Below is a small trained network, with its code and all its weights. Each question gives an input and a class and asks what happens when units are switched off, that is, made to give their printed mean instead of their output.

import numpy as np


def w(rows, s, z=0):
    codes = np.array(rows[::2]) - 128.0
    scale = np.full(codes.shape[1], s)
    scale[-1] = z or s
    return codes * scale


def f(y):
    return y / 2 * (1 + np.tanh(0.7978845608 * (y + 0.044715 * y**3)))


def log_softmax(a):
    a = a - a.max(-1, keepdims=True)
    return a - np.log(np.exp(a).sum(-1, keepdims=True))


def net(x, mask):
    res = np.array(x, float).reshape(1, 8) / 4 @ E
    y = f(res @ A[0][:, :-1].T + A[0][:, -1])
    res = res + np.where(mask, y, B[0][:, -1]) @ B[0][:, :-1]
    return log_softmax(res[-1] @ U[:, :-1].T + U[:, -1])


A, B = {}, {}
E = w([
[137,110,127,127,113,122],'x0',
[167,198,151,154,49,66],'x1',
[126,133,133,131,133,132],'x2',
[118,149,112,129,142,131],'x3',
[226,158,162,106,160,196],'x4',
[76,152,183,147,39,244],'x5',
[121,142,140,104,137,130],'x6',
[131,122,111,151,126,132],'x7',
],0.011)
A[0] = w([
[166,164,86,105,198,37,69],'n0',
[169,232,156,186,72,88,58],'n1',
[116,104,96,114,177,189,3],'n2',
[171,198,146,164,102,59,74],'n3',
[255,151,131,114,162,196,82],'n4',
[164,98,172,162,179,70,75],'n5',
],0.0089,0.0041)
B[0] = w([
[132,89,203,221,72,182,254],'n0',
[168,52,129,91,144,161,236],'n1',
[206,96,145,93,203,156,157],'n2',
[148,50,79,28,139,107,211],'n3',
[24,188,129,121,98,10,229],'n4',
[149,162,177,167,81,206,180],'n5',
],0.011,0.0078)
U = w([
[164,172,234,171,51,255,1],'0',
[176,62,146,27,206,151,39],'1',
[83,161,129,129,106,74,175],'2',
[149,147,148,130,117,154,220],'3',
],0.0099,0.0043)

Each question gives the input, the list of numbers given to net, and the class t.
The units are the neurons (one row each of A and B). Each row of codes is followed by its name. A weight is (code - 128) times the scale printed after its matrix; where a second scale follows, it is the last column's (A, B and U).
mask holds one flag per neuron, in row order. A switched-off neuron (its flag False) gives its mean, the last column of its row in B, instead of its output. The means were averaged over made-up inputs and are rounded, as every weight is.
A unit's drop is (log p(t) with every unit on - log p(t) with that unit switched off) / (log p(t) with every unit on - log p(t) with every unit switched off).
The circuit of an input: a set's keep is (log p(t) with only the set's units on - log p(t) with every unit switched off) / (log p(t) with every unit on - log p(t) with every unit switched off). Starting from all 6 units, units are removed one at a time, each time the one whose removal leaves the highest keep (on an exact tie, the one counted first), for as long as the keep stays at least 0.8.
circuit, biggest first: the units of the circuit, biggest drop first
most important unit: the unit with the biggest drop
k most important neurons: the k neurons with the biggest drops, biggest first
drop of u: that unit's drop, to one decimal
input [2,5,-3,3,5,1,4,1], class 1: 2 most important neurons	[n1; n3]
input [8,-5,7,-7,4,5,6,7], class 3: circuit, biggest first	[n0; n4]
input [6,3,-6,-1,1,-1,1,-1], class 1: circuit, biggest first	[n4; n0]
input [3,7,7,4,8,6,3,7], class 2: 2 most important neurons	[n4; n0]
input [-3,7,7,-3,-4,2,-6,6], class 1: circuit, biggest first	[n1; n3]
input [5,-7,5,-8,7,7,3,6], class 3: circuit, biggest first	[n4; n0]
input [-1,-1,1,4,-1,-8,-3,5], class 0: circuit, biggest first	[n0]
input [-2,-1,1,1,4,-7,7,-8], class 0: 2 most important neurons	[n0; n5]
input [1,2,6,-5,-5,-5,3,-4], class 0: 3 most important neurons	[n0; n4; n5]
input [3,-7,2,-4,5,-7,-1,7], class 0: circuit, biggest first	[n0; n5]
input [-5,6,-7,-2,7,3,3,1], class 2: 2 most important neurons	[n4; n2]
input [-2,8,-8,-7,5,7,-5,-6], class 1: circuit, biggest first	[n1; n3; n0]
input [-7,-2,-7,2,8,6,-7,0], class 2: 2 most important neurons	[n4; n0]
input [1,-6,-1,8,0,-6,1,5], class 3: circuit, biggest first	[n0]
input [-5,-6,6,3,7,3,6,-3], class 2: 2 most important neurons	[n4; n1]
input [7,8,5,2,-3,-7,-3,6], class 1: 3 most important neurons	[n3; n1; n4]
input [-1,-3,-5,0,6,-6,-7,2], class 0: 3 most important neurons	[n0; n5; n3]
input [-4,-4,5,0,5,-5,5,-4], class 0: circuit, biggest first	[n0; n3]
input [8,3,-1,-5,2,4,1,-2], class 3: 2 most important neurons	[n0; n5]
input [8,7,-2,0,6,-3,1,-6], class 1: most important unit	n3
input [2,-6,2,4,7,0,-5,5], class 2: drop of n5	0.0
input [1,-6,-7,2,7,2,3,-5], class 2: drop of n3	0.2
input [1,-3,8,0,7,-4,-6,-6], class 2: drop of n4	0.9
